Here is a tiny trained network, its code and every weight. The questions are about switching its units off for an input and a class, where a switched-off unit gives its printed mean instead of its output.

import numpy as np


def w(rows, s, z=0):
    codes = np.array(rows[::2]) - 128.0
    scale = np.full(codes.shape[1], s)
    scale[-1] = z or s
    return codes * scale


def f(y):
    return y / 2 * (1 + np.tanh(0.7978845608 * (y + 0.044715 * y**3)))


def log_softmax(a):
    a = a - a.max(-1, keepdims=True)
    return a - np.log(np.exp(a).sum(-1, keepdims=True))


def net(x, mask):
    res = np.array(x, float).reshape(1, 5) / 4 @ E
    y = f(res @ A[0][:, :-1].T + A[0][:, -1])
    res = res + np.where(mask, y, B[0][:, -1]) @ B[0][:, :-1]
    return log_softmax(res[-1] @ U[:, :-1].T + U[:, -1])


A, B = {}, {}
E = w([
[192,219,55,24,69],'x0',
[71,195,198,113,114],'x1',
[220,197,207,170,196],'x2',
[67,254,94,188,153],'x3',
[174,182,165,213,4],'x4',
],0.008)
A[0] = w([
[128,75,139,76,45,109],'N0',
[147,111,25,74,127,215],'N1',
[204,75,75,29,110,254],'N2',
[107,223,94,135,98,144],'N3',
[122,219,98,145,116,140],'N4',
[27,87,179,186,201,236],'N5',
[76,156,90,126,202,165],'N6',
[45,112,98,156,155,159],'N7',
[101,192,109,165,112,146],'N8',
[98,129,175,122,105,161],'N9',
[132,31,94,91,59,187],'N10',
[165,87,69,107,203,73],'N11',
[181,109,100,188,77,130],'N12',
[111,128,139,65,29,127],'N13',
[111,101,204,139,198,164],'N14',
[180,153,146,169,100,154],'N15',
[220,129,122,150,70,157],'N16',
[112,191,117,97,109,211],'N17',
[129,148,233,121,133,170],'N18',
[182,112,250,135,147,172],'N19',
[141,119,70,101,232,176],'N20',
[209,93,227,174,93,147],'N21',
[63,68,142,179,95,175],'N22',
[45,59,37,221,119,148],'N23',
[111,136,254,117,211,139],'N24',
[175,126,108,73,231,157],'N25',
[119,209,158,146,44,194],'N26',
[103,93,177,123,206,186],'N27',
[76,116,156,148,172,163],'N28',
[134,224,113,112,127,178],'N29',
[190,108,173,201,131,170],'N30',
],0.012,0.0048)
B[0] = w([
[104,106,179,164,105,186],'N0',
[3,103,146,124,153,216],'N1',
[75,66,192,131,160,251],'N2',
[61,189,150,149,88,202],'N3',
[86,196,172,142,100,194],'N4',
[159,136,32,111,107,234],'N5',
[125,139,98,87,142,184],'N6',
[107,143,74,49,88,174],'N7',
[120,178,141,141,79,179],'N8',
[107,152,118,166,104,153],'N9',
[79,76,179,134,108,219],'N10',
[76,72,82,114,171,173],'N11',
[183,138,175,60,114,171],'N12',
[87,93,192,180,107,192],'N13',
[167,135,50,159,133,192],'N14',
[183,127,193,111,113,179],'N15',
[147,113,225,98,147,194],'N16',
[74,220,187,165,144,194],'N17',
[169,169,112,166,130,187],'N18',
[203,117,134,180,160,207],'N19',
[67,111,84,67,187,201],'N20',
[193,68,155,164,126,215],'N21',
[128,92,78,126,44,190],'N22',
[118,94,59,60,63,197],'N23',
[168,198,53,192,178,205],'N24',
[94,118,148,107,209,198],'N25',
[141,164,175,161,83,222],'N26',
[130,146,70,131,144,190],'N27',
[169,184,33,99,109,171],'N28',
[85,254,159,87,114,207],'N29',
[223,86,132,112,115,194],'N30',
],0.009,0.013)
U = w([
[167,215,64,93,220,8],'0',
[65,103,104,64,241,202],'1',
[119,113,40,59,51,205],'2',
[239,114,197,57,141,129],'3',
[89,92,182,138,84,27],'4',
[108,255,161,111,60,204],'5',
[191,104,72,222,129,45],'6',
],0.0093,0.0019)

Each question gives the input, the list of numbers given to net, and the class t.
The units are the neurons (one row each of A and B). Each row of codes is followed by its name. A weight is (code - 128) times the scale printed after its matrix; where a second scale follows, it is the last column's (A, B and U).
mask holds one flag per neuron, in row order. A switched-off neuron (its flag False) gives its mean, the last column of its row in B, instead of its output. The means were averaged over made-up inputs and are rounded, as every weight is.
A unit's drop is (log p(t) with every unit on - log p(t) with that unit switched off) / (log p(t) with every unit on - log p(t) with every unit switched off).
The circuit of an input: a set's keep is (log p(t) with only the set's units on - log p(t) with every unit switched off) / (log p(t) with every unit on - log p(t) with every unit switched off). Starting from the 12 units with the biggest drops (on a tie, the unit counted first), units are removed one at a time, each time the one whose removal leaves the highest keep (on an exact tie, the one counted first), for as long as the keep stays at least 0.8.
circuit, biggest first: the units of the circuit, biggest drop first
top k neurons: the k neurons with the biggest drops, biggest first
drop when u is switched off: that unit's drop, to one decimal
input [-5,2,-1,-2,0], class 6: circuit, biggest first -> N29, N1, N14
input [-2,-5,-7,-5,-3], class 1: circuit, biggest first -> N1
input [-6,-1,-1,-3,1], class 6: circuit, biggest first -> N1, N14
input [-2,-7,1,5,3], class 2: circuit, biggest first -> N23, N17
input [5,-7,2,-2,4], class 3: top 2 neurons -> N12, N16
input [-2,-6,8,4,-8], class 0: top 3 neurons -> N24, N2, N14
input [5,-7,-7,-3,0], class 4: top 3 neurons -> N10, N0, N13
input [2,-6,8,4,0], class 3: top 2 neurons -> N30, N15
input [-8,1,5,-3,1], class 6: drop when N0 is switched off -> 0.0
input [0,-8,-2,2,1], class 1: drop when N23 is switched off -> -0.1
input [-3,-5,5,-2,-3], class 0: drop when N25 is switched off -> 0.2
input [-6,6,-3,1,-8], class 2: drop when N23 is switched off -> 0.1
